Below are the code and all the weights of a small trained network. Each question names an input and a target symbol and asks about switching units off, where a switched-off unit gives its printed mean instead of its output.

import numpy as np


def w(rows, s, z=0):
    codes = np.array(rows[::2]) - 128.0
    scale = np.full(codes.shape[1], s)
    scale[-1] = z or s
    return codes * scale


def f(y):
    return np.maximum(y, 0)


def softmax(a):
    e = np.exp(a - a.max(-1, keepdims=True))
    return e / e.sum(-1, keepdims=True)


def log_softmax(a):
    a = a - a.max(-1, keepdims=True)
    return a - np.log(np.exp(a).sum(-1, keepdims=True))


def net(x, mask):
    ids = ['γελμξπσφ'.index(c) for c in x.split()]
    T = len(ids)
    res = E[ids] + P[:T]
    u = 0
    for l in range(3):
        q, k, v = (res @ M[l].T for M in (Q, K, V))
        z = softmax(np.where(np.tri(T) > 0, q @ k.T / 2**0.5, -1e9)) @ v
        res = res + np.where(mask[u], z, O[l][:, -1]) @ O[l][:, :-1]
        u += 1
        y = f(res @ A[l][:, :-1].T + A[l][:, -1])
        res = res + np.where(mask[u : u + 4], y, B[l][:, -1]) @ B[l][:, :-1]
        u += 4
    return log_softmax(res[-1] @ U[:, :-1].T + U[:, -1])


Q, K, V, O, A, B = {}, {}, {}, {}, {}, {}
E = w([
[112,31,159,95,134,206,175,45,55,129],'γ',
[9,40,104,100,120,161,104,76,100,133],'ε',
[151,121,165,134,208,223,185,103,133,96],'λ',
[190,27,155,110,106,88,220,109,122,91],'μ',
[71,37,154,174,236,93,211,98,13,122],'ξ',
[137,73,172,100,99,95,205,183,153,147],'π',
[187,162,66,124,183,110,185,145,141,102],'σ',
[38,237,210,175,166,222,86,117,111,94],'φ',
],0.012)
P = w([
[175,135,153,2,134,172,74,147,62,179],'0',
[88,74,116,146,137,200,104,221,96,132],'1',
[57,107,126,161,145,182,102,180,115,120],'2',
[61,102,130,147,135,171,138,169,142,102],'3',
[61,105,136,149,111,152,160,159,157,90],'4',
[45,135,139,156,115,138,154,143,157,69],'5',
[38,126,142,153,99,138,171,141,173,66],'6',
[16,139,136,172,98,150,180,153,167,58],'7',
[14,155,145,161,92,129,178,135,168,54],'8',
[16,141,148,161,66,133,193,131,165,49],'9',
[14,159,158,158,58,108,197,132,182,38],'10',
[5,169,160,165,59,100,195,118,174,38],'11',
[7,159,152,166,41,112,217,138,175,32],'12',
[32,163,150,151,24,98,227,137,193,2],'13',
],0.0098)
Q[0] = w([
[148,253,204,215,236,37,247,98,183,118],'0.h1',
[8,25,199,185,67,141,117,165,69,144],'0.h1',
],0.025)
K[0] = w([
[159,119,254,62,171,116,181,111,106,159],'0.h1',
[126,82,72,72,130,97,87,110,166,187],'0.h1',
],0.041)
V[0] = w([
[108,219,38,118,2,151,215,138,68,126],'0.h1',
[191,6,207,179,204,174,62,206,187,87],'0.h1',
],0.0081)
O[0] = w([
[185,34,109,195,183,103,54,156,194,222,33],'0.h1',
[69,253,210,131,119,38,149,21,144,23,252],'0.h1',
],0.0028,0.0031)
A[0] = w([
[230,107,79,211,79,55,4,72,208,150,58],'0.n1',
[178,174,135,136,70,35,14,83,188,158,47],'0.n2',
[138,142,71,161,137,111,133,129,171,146,129],'0.n3',
[153,111,131,164,135,163,121,106,196,138,3],'0.n4',
],0.022,0.0023)
B[0] = w([
[192,254,78,175,155,107,110,228,224,154,128],'0.n1',
[179,218,190,151,23,193,150,142,62,56,128],'0.n2',
[97,146,251,204,108,92,157,118,111,55,254],'0.n3',
[126,123,142,133,43,101,62,121,70,158,181],'0.n4',
],0.0078,0.0014)
Q[1] = w([
[3,31,255,168,132,209,203,242,90,45],'1.h1',
[106,135,156,109,133,140,90,118,146,197],'1.h1',
],0.076)
K[1] = w([
[180,216,172,2,153,155,54,77,64,162],'1.h1',
[81,99,120,153,122,126,126,150,163,125],'1.h1',
],0.097)
V[1] = w([
[118,181,152,94,83,156,73,140,209,102],'1.h1',
[110,171,134,114,120,37,83,250,139,176],'1.h1',
],0.016)
O[1] = w([
[139,108,125,113,133,89,96,183,2,90,58],'1.h1',
[111,188,56,146,45,127,132,113,34,128,2],'1.h1',
],0.0076)
A[1] = w([
[128,157,132,149,91,150,80,168,193,121,143],'1.n1',
[135,74,17,177,121,123,33,146,154,154,71],'1.n2',
[194,104,137,208,90,22,6,89,152,197,2],'1.n3',
[111,104,122,173,160,52,114,162,140,146,87],'1.n4',
],0.02,0.0038)
B[1] = w([
[159,41,102,108,158,127,168,121,82,152,254],'1.n1',
[227,56,255,104,122,145,192,207,19,171,133],'1.n2',
[81,183,158,208,121,205,149,91,233,36,128],'1.n3',
[171,115,146,136,134,252,101,185,131,150,190],'1.n4',
],0.0065,0.0077)
Q[2] = w([
[55,173,116,151,101,98,161,152,86,147],'2.h1',
[2,13,170,123,89,247,239,131,100,59],'2.h1',
],0.06)
K[2] = w([
[156,143,89,108,138,150,101,150,129,134],'2.h1',
[133,151,145,6,138,116,63,71,89,181],'2.h1',
],0.11)
V[2] = w([
[255,155,106,134,120,87,175,151,166,92],'2.h1',
[106,40,156,84,38,74,126,93,142,128],'2.h1',
],0.019)
O[2] = w([
[121,110,193,127,164,62,253,80,26,150,2],'2.h1',
[153,138,16,113,160,217,200,110,125,127,151],'2.h1',
],0.0076,0.0079)
A[2] = w([
[150,162,10,164,68,120,138,137,19,106,155],'2.n1',
[134,125,130,124,97,98,65,173,90,77,3],'2.n2',
[108,144,162,138,68,103,139,128,45,170,199],'2.n3',
[242,197,8,153,173,96,68,46,46,63,29],'2.n4',
],0.013,0.0036)
B[2] = w([
[100,224,255,90,101,113,142,208,216,235,183],'2.n1',
[165,115,168,200,114,225,212,12,109,192,250],'2.n2',
[175,146,26,139,191,55,54,115,236,168,206],'2.n3',
[141,38,97,102,170,151,108,151,137,155,152],'2.n4',
],0.0077,0.012)
U = w([
[212,63,145,69,228,202,69,146,112,254,238],'γ',
[52,131,137,170,140,155,141,117,203,139,209],'ε',
[128,146,139,91,142,173,111,176,118,237,2],'λ',
[147,131,69,100,124,187,62,180,96,146,151],'μ',
[145,108,91,83,167,183,161,127,60,193,98],'ξ',
[158,117,151,146,124,187,88,117,113,198,5],'π',
[127,83,205,69,168,150,53,181,87,121,132],'σ',
[170,126,99,136,177,120,66,126,111,203,102],'φ',
],0.0045,0.0056)

Each question gives the input, a string of symbols that net reads in full, and the target symbol t.
The units are the heads (2 rows each of Q, K, V and O) and the neurons (one row each of A and B). Each row of codes is followed by its name. A weight is (code - 128) times the scale printed after its matrix; where a second scale follows, it is the last column's (O, A, B and U).
mask holds one flag per unit, layer by layer, with each layer's heads first. A switched-off unit (its flag False) gives its mean, the last column of its rows in O or B, instead of its output. The means were averaged over made-up inputs and are rounded, as every weight is.
A unit's drop is (log p(t) with every unit on - log p(t) with that unit switched off) / (log p(t) with every unit on - log p(t) with every unit switched off).
The circuit of an input: a set's keep is (log p(t) with only the set's units on - log p(t) with every unit switched off) / (log p(t) with every unit on - log p(t) with every unit switched off). Starting from the 12 units with the biggest drops (on a tie, the unit counted first), units are removed one at a time, each time the one whose removal leaves the highest keep (on an exact tie, the one counted first), for as long as the keep stays at least 0.8.
units of the circuit, in order: the units of the circuit, biggest drop first
most important unit: the unit with the biggest drop
k most important neurons of layer l: the k neurons of layer l with the biggest drops, biggest first
drop when u is switched off: that unit's drop, to one decimal
input γ π π γ λ ξ π, target γ: units of the circuit, in order	[1.h1, 1.n1]
input γ σ σ σ φ μ μ λ γ φ ε, target γ: units of the circuit, in order	[1.h1, 0.h1, 1.n1]
input π π φ, target λ: units of the circuit, in order	[1.h1, 2.n1, 2.h1]
input ε σ μ π ε μ λ σ φ, target μ: units of the circuit, in order	[2.h1, 2.n2]
input φ μ μ λ σ π σ μ γ φ γ, target π: units of the circuit, in order	[2.n2, 1.h1, 2.h1]
input φ γ φ σ ξ σ φ μ ξ ε μ φ μ, target π: units of the circuit, in order	[2.n2, 1.h1, 2.h1]
input σ σ π γ π σ π γ μ μ σ μ ε, target φ: units of the circuit, in order	[2.n3, 2.h1, 1.h1]
input μ μ λ λ ξ π ξ γ ε λ π μ γ, target ξ: units of the circuit, in order	[2.h1]
input σ σ μ σ μ ε ε ε φ ε φ π, target φ: units of the circuit, in order	[2.h1, 2.n3, 1.h1]
input λ φ ξ μ, target σ: units of the circuit, in order	[2.h1, 2.n2, 2.n3]
input π φ ε μ σ σ, target λ: units of the circuit, in order	[1.h1, 2.n1]
input φ γ φ ξ φ μ π σ σ ε, target γ: units of the circuit, in order	[0.h1, 1.n2]
input ε μ ξ λ σ, target μ: 2 most important neurons of layer 2	[2.n2, 2.n1]
input φ ξ γ μ μ γ φ φ, target π: most important unit	2.n2
input π μ μ γ, target λ: 2 most important neurons of layer 2	[2.n1, 2.n2]
input ε μ π φ γ γ ε ε μ, target μ: 2 most important neurons of layer 2	[2.n2, 2.n1]
input ξ γ ξ λ γ, target ε: drop when 1.h1 is switched off	0.4
input σ φ μ γ μ σ φ γ, target φ: drop when 1.h1 is switched off	0.3
input σ λ σ π σ μ σ λ φ μ σ, target φ: drop when 1.h1 is switched off	0.4
input γ γ μ μ ε φ π σ σ π, target γ: most important unit	1.h1
input λ φ σ λ ε μ σ, target σ: 2 most important neurons of layer 2	[2.n2, 2.n3]
